Below are the code and all the weights of a small trained network. Each question names an input and a class and asks about switching units off, where a switched-off unit gives its printed mean instead of its output.

import numpy as np


def w(rows, s, z=0):
    codes = np.array(rows[::2]) - 128.0
    scale = np.full(codes.shape[1], s)
    scale[-1] = z or s
    return codes * scale


def f(y):
    return y / 2 * (1 + np.tanh(0.7978845608 * (y + 0.044715 * y**3)))


def log_softmax(a):
    a = a - a.max(-1, keepdims=True)
    return a - np.log(np.exp(a).sum(-1, keepdims=True))


def net(x, mask):
    res = np.array(x, float).reshape(1, 4) / 4 @ E
    y = f(res @ A[0][:, :-1].T + A[0][:, -1])
    res = res + np.where(mask, y, B[0][:, -1]) @ B[0][:, :-1]
    return log_softmax(res[-1] @ U[:, :-1].T + U[:, -1])


A, B = {}, {}
E = w([
[58,138,202,184,77,141,185,181,116,82],'x0',
[104,138,134,122,120,125,113,131,127,138],'x1',
[217,68,194,232,149,153,19,196,90,175],'x2',
[117,93,79,165,45,90,152,10,174,214],'x3',
],0.011)
A[0] = w([
[141,136,149,179,121,128,115,222,100,92,101],'n1',
[112,104,173,158,136,141,123,175,169,139,108],'n2',
[105,55,185,97,147,127,143,100,149,130,120],'n3',
[170,184,121,179,143,158,108,101,128,165,46],'n4',
[184,100,88,21,204,125,12,100,122,148,177],'n5',
[137,70,136,167,134,124,55,112,132,144,22],'n6',
[160,126,88,153,134,100,128,151,102,174,48],'n7',
[150,167,97,42,181,130,126,193,113,109,22],'n8',
[114,86,132,252,63,121,152,20,137,184,26],'n9',
[186,114,94,40,196,127,26,116,130,137,11],'n10',
[74,158,115,40,137,122,226,112,138,68,161],'n11',
[74,158,120,24,136,120,226,134,136,66,46],'n12',
[87,143,115,107,142,127,192,113,124,99,175],'n13',
[113,135,117,226,68,126,185,128,123,184,151],'n14',
[132,124,70,60,107,112,109,17,159,124,127],'n15',
[137,129,75,75,100,142,164,40,128,171,131],'n16',
[109,153,121,121,149,114,169,53,138,162,132],'n17',
[93,117,147,110,99,124,144,122,98,109,139],'n18',
],0.011)
B[0] = w([
[87,93,124,175,156,126,147,132,93,144,195],'n1',
[70,122,105,129,151,96,153,111,77,178,158],'n2',
[110,126,131,128,109,127,124,119,138,143,129],'n3',
[134,147,157,99,133,145,117,124,143,84,136],'n4',
[182,200,108,100,59,123,123,106,178,135,237],'n5',
[125,157,111,72,114,126,161,110,167,89,153],'n6',
[130,118,142,104,117,135,100,126,147,116,134],'n7',
[155,123,133,91,90,126,119,81,185,113,166],'n8',
[192,249,103,156,52,129,156,149,162,148,203],'n9',
[129,182,131,197,114,129,165,170,113,142,178],'n10',
[198,183,118,127,70,135,114,119,184,138,249],'n11',
[135,204,110,175,100,120,137,160,99,152,219],'n12',
[162,116,118,89,131,133,106,122,160,140,199],'n13',
[177,149,117,76,137,138,90,128,160,101,190],'n14',
[63,48,153,138,178,126,109,139,97,98,227],'n15',
[98,46,157,109,198,138,136,117,76,124,219],'n16',
[66,86,168,118,162,122,128,124,112,97,188],'n17',
[161,139,113,132,117,125,150,95,136,117,152],'n18',
],0.016,0.018)
U = w([
[157,141,82,2,33,120,101,25,194,73,41],'0',
[166,211,64,238,46,137,143,220,108,195,249],'1',
[34,8,143,146,174,96,118,109,41,106,72],'2',
],0.0093,0.0017)

Each question gives the input, the list of numbers given to net, and the class t.
The units are the neurons (one row each of A and B). Each row of codes is followed by its name. A weight is (code - 128) times the scale printed after its matrix; where a second scale follows, it is the last column's (A, B and U).
mask holds one flag per neuron, in row order. A switched-off neuron (its flag False) gives its mean, the last column of its row in B, instead of its output. The means were averaged over made-up inputs and are rounded, as every weight is.
A unit's drop is (log p(t) with every unit on - log p(t) with that unit switched off) / (log p(t) with every unit on - log p(t) with every unit switched off).
The circuit of an input: a set's keep is (log p(t) with only the set's units on - log p(t) with every unit switched off) / (log p(t) with every unit on - log p(t) with every unit switched off). Starting from the 12 units with the biggest drops (on a tie, the unit counted first), units are removed one at a time, each time the one whose removal leaves the highest keep (on an exact tie, the one counted first), for as long as the keep stays at least 0.8.
circuit, biggest first: the units of the circuit, biggest drop first
unit that matters most: the unit with the biggest drop
top k neurons: the k neurons with the biggest drops, biggest first
drop when u is switched off: that unit's drop, to one decimal
input [-6,7,6,4], class 0: unit that matters most : n6
input [0,-2,-5,8], class 2: top 3 neurons : [n15; n16; n5]
input [-1,-3,4,1], class 0: top 3 neurons : [n12; n10; n9]
input [-2,-4,3,8], class 0: top 2 neurons : [n9; n12]
input [3,-8,-1,3], class 0: top 2 neurons : [n12; n10]
input [0,6,0,-4], class 0: top 4 neurons : [n12; n10; n9; n15]
input [0,-3,4,5], class 0: top 2 neurons : [n12; n10]
input [1,4,5,-6], class 2: top 3 neurons : [n9; n11; n12]
input [3,4,-8,0], class 1: top 4 neurons : [n12; n11; n8; n5]
input [-8,-5,8,3], class 0: top 2 neurons : [n6; n5]
input [4,-6,2,-1], class 2: top 2 neurons : [n9; n11]
input [0,0,6,1], class 0: top 4 neurons : [n12; n10; n6; n9]
input [1,-5,-4,-4], class 1: top 4 neurons : [n12; n14; n5; n16]
input [1,-8,5,-5], class 2: top 2 neurons : [n9; n11]
input [-8,-4,-5,7], class 2: circuit, biggest first : [n15]
input [-1,8,6,4], class 0: top 3 neurons : [n12; n6; n10]
input [8,1,-7,-2], class 1: drop when n12 is switched off : 8.1
input [-3,-2,3,5], class 0: drop when n16 is switched off : 0.0
input [-1,5,-1,3], class 2: drop when n5 is switched off : 0.1
input [4,5,6,-1], class 2: drop when n9 is switched off : 0.1
input [-5,-6,-1,1], class 2: unit that matters most : n11
